Below are the code and all the weights of a small trained network. Each question names an input and a class and asks about switching units off, where a switched-off unit gives its printed mean instead of its output.

import numpy as np


def w(rows, s, z=0):
    codes = np.array(rows[::2]) - 128.0
    scale = np.full(codes.shape[1], s)
    scale[-1] = z or s
    return codes * scale


def f(y):
    return np.maximum(y, 0)


def log_softmax(a):
    a = a - a.max(-1, keepdims=True)
    return a - np.log(np.exp(a).sum(-1, keepdims=True))


def net(x, mask):
    res = np.array(x, float).reshape(1, 7) / 4 @ E
    y = f(res @ A[0][:, :-1].T + A[0][:, -1])
    res = res + np.where(mask, y, B[0][:, -1]) @ B[0][:, :-1]
    return log_softmax(res[-1] @ U[:, :-1].T + U[:, -1])


A, B = {}, {}
E = w([
[124,122,140,127,121,124,126,128],'x0',
[158,107,182,136,188,163,201,73],'x1',
[106,116,140,250,165,140,81,133],'x2',
[113,119,130,120,130,131,121,119],'x3',
[127,197,126,156,75,99,120,29],'x4',
[54,214,151,126,171,99,183,161],'x5',
[133,138,107,130,135,137,133,128],'x6',
],0.013)
A[0] = w([
[120,201,140,129,91,104,97,37,121],'N1',
[150,101,153,98,159,137,131,218,115],'N2',
[207,46,104,123,79,177,95,108,91],'N3',
[105,133,88,120,93,81,75,168,48],'N4',
[136,158,125,141,84,88,150,36,93],'N5',
[128,100,143,99,159,143,130,182,129],'N6',
[158,164,129,138,162,139,97,139,69],'N7',
[108,121,139,117,140,145,111,129,97],'N8',
[93,157,96,128,98,94,54,194,68],'N9',
[150,90,117,139,87,156,139,130,53],'N10',
[148,116,143,81,149,138,185,89,111],'N11',
[122,76,136,115,150,157,146,203,115],'N12',
[122,144,98,111,136,171,130,126,102],'N13',
[131,189,139,173,75,108,133,66,133],'N14',
[127,99,142,111,155,156,137,204,134],'N15',
[130,128,108,59,123,122,139,137,2],'N16',
[122,96,127,108,158,117,122,183,93],'N17',
[130,145,122,25,105,128,172,128,75],'N18',
[62,146,129,131,130,114,190,149,95],'N19',
[132,123,112,11,94,118,176,119,67],'N20',
[104,133,104,127,99,136,107,151,82],'N21',
[55,182,158,117,164,123,156,155,106],'N22',
[107,141,82,86,79,106,114,160,64],'N23',
[139,139,138,99,114,147,135,133,68],'N24',
[107,172,123,133,150,81,151,130,92],'N25',
[101,179,133,131,157,82,150,149,83],'N26',
[94,121,146,203,164,152,92,128,34],'N27',
[122,146,138,88,137,123,130,137,71],'N28',
[60,187,157,130,162,114,160,165,105],'N29',
[141,111,179,130,203,179,198,68,61],'N30',
[155,137,123,83,115,126,146,131,23],'N31',
[125,105,122,138,147,160,130,181,99],'N32',
[112,134,165,125,135,106,120,137,1],'N33',
[148,106,167,149,169,141,177,94,28],'N34',
[75,110,134,252,168,151,101,140,47],'N35',
[84,167,151,125,137,101,159,151,100],'N36',
[155,119,172,139,166,182,176,93,62],'N37',
[195,93,130,140,87,124,94,87,122],'N38',
],0.012,0.0043)
B[0] = w([
[60,178,92,97,190,115,194,66,222],'N1',
[63,179,77,125,153,117,178,70,214],'N2',
[190,50,116,73,195,186,53,116,252],'N3',
[104,181,184,103,59,171,131,173,198],'N4',
[80,166,84,122,154,123,164,84,209],'N5',
[64,157,101,126,161,116,162,78,194],'N6',
[126,125,143,143,143,122,127,123,138],'N7',
[124,134,125,135,128,126,127,117,137],'N8',
[108,207,195,100,21,170,126,191,219],'N9',
[145,90,124,105,137,146,101,115,164],'N10',
[145,144,167,155,65,123,130,178,191],'N11',
[67,168,47,100,142,122,178,77,214],'N12',
[125,123,124,112,149,112,128,150,138],'N13',
[71,155,75,104,156,105,180,90,212],'N14',
[86,164,97,109,160,103,166,68,209],'N15',
[160,127,131,175,115,108,146,121,169],'N16',
[67,156,120,113,157,131,182,85,185],'N17',
[188,92,151,209,146,51,131,143,215],'N18',
[174,91,121,82,152,157,91,119,185],'N19',
[181,90,143,212,110,30,148,148,225],'N20',
[101,136,168,118,88,146,145,160,163],'N21',
[188,57,110,83,165,162,59,123,207],'N22',
[144,174,177,147,70,146,119,171,191],'N23',
[134,105,136,166,121,118,146,131,145],'N24',
[150,97,106,98,144,159,98,108,171],'N25',
[140,81,126,95,166,151,106,135,181],'N26',
[175,128,128,194,128,61,133,157,194],'N27',
[147,115,136,128,152,114,100,140,153],'N28',
[180,34,113,95,172,187,64,123,210],'N29',
[96,215,182,116,43,178,122,197,225],'N30',
[143,128,115,158,107,101,115,123,158],'N31',
[87,129,103,109,161,105,171,85,182],'N32',
[135,113,131,110,134,124,142,134,133],'N33',
[97,171,174,117,77,148,108,171,184],'N34',
[198,88,140,254,119,30,147,155,231],'N35',
[156,80,109,107,163,159,89,123,182],'N36',
[89,193,187,115,44,170,91,173,197],'N37',
[155,67,115,79,183,175,113,113,215],'N38',
],0.0088,0.014)
U = w([
[41,151,75,102,147,103,184,45,174],'0',
[181,40,116,75,152,204,60,121,123],'1',
[180,95,145,232,99,8,138,159,193],'2',
[91,179,186,104,23,194,118,203,2],'3',
],0.012,0.0013)

Each question gives the input, the list of numbers given to net, and the class t.
The units are the neurons (one row each of A and B). Each row of codes is followed by its name. A weight is (code - 128) times the scale printed after its matrix; where a second scale follows, it is the last column's (A, B and U).
mask holds one flag per neuron, in row order. A switched-off neuron (its flag False) gives its mean, the last column of its row in B, instead of its output. The means were averaged over made-up inputs and are rounded, as every weight is.
A unit's drop is (log p(t) with every unit on - log p(t) with that unit switched off) / (log p(t) with every unit on - log p(t) with every unit switched off).
The circuit of an input: a set's keep is (log p(t) with only the set's units on - log p(t) with every unit switched off) / (log p(t) with every unit on - log p(t) with every unit switched off). Starting from the 12 units with the biggest drops (on a tie, the unit counted first), units are removed one at a time, each time the one whose removal leaves the highest keep (on an exact tie, the one counted first), for as long as the keep stays at least 0.8.
circuit, biggest first: the units of the circuit, biggest drop first
unit that matters most: the unit with the biggest drop
top k neurons: the k neurons with the biggest drops, biggest first
drop of u: that unit's drop, to one decimal
input [8,7,2,-8,6,-2,-3], class 3: unit that matters most : N30
input [-1,-8,-3,-4,6,-3,4], class 3: top 3 neurons : (N9 N4 N23)
input [0,4,8,0,8,-8,0], class 0: top 2 neurons : (N1 N14)
input [1,0,3,-6,8,-8,5], class 0: top 3 neurons : (N1 N14 N5)
input [6,5,6,1,5,4,-2], class 2: top 4 neurons : (N35 N27 N12 N2)
input [1,7,8,3,-7,0,5], class 2: top 3 neurons : (N35 N27 N1)
input [-1,-2,-7,-1,-8,-8,-4], class 0: top 2 neurons : (N2 N12)
input [6,-8,7,-2,-1,-3,-5], class 3: top 2 neurons : (N9 N4)
input [6,0,8,8,2,-7,4], class 2: top 2 neurons : (N35 N27)
input [4,1,4,-8,7,-8,-2], class 1: top 2 neurons : (N3 N38)
input [0,0,6,4,1,6,-5], class 1: top 3 neurons : (N29 N22 N20)
input [1,-3,-2,7,-3,-2,-1], class 0: top 2 neurons : (N30 N37)
input [1,-4,-7,3,5,2,1], class 2: top 2 neurons : (N20 N18)
input [1,1,7,-3,-2,4,3], class 2: circuit, biggest first : (N35)
input [7,-4,3,-4,7,-6,7], class 0: top 2 neurons : (N1 N14)
input [-5,8,5,-4,-1,4,-4], class 3: drop of N30 : 0.5
input [-6,-6,-1,-1,-7,7,-3], class 0: drop of N3 : 2.9
input [0,2,5,-5,-3,3,3], class 2: drop of N35 : 1.9
input [2,6,8,0,-2,-5,-3], class 2: drop of N35 : 2.8
input [3,-8,3,2,5,1,-6], class 3: circuit, biggest first : (N9)
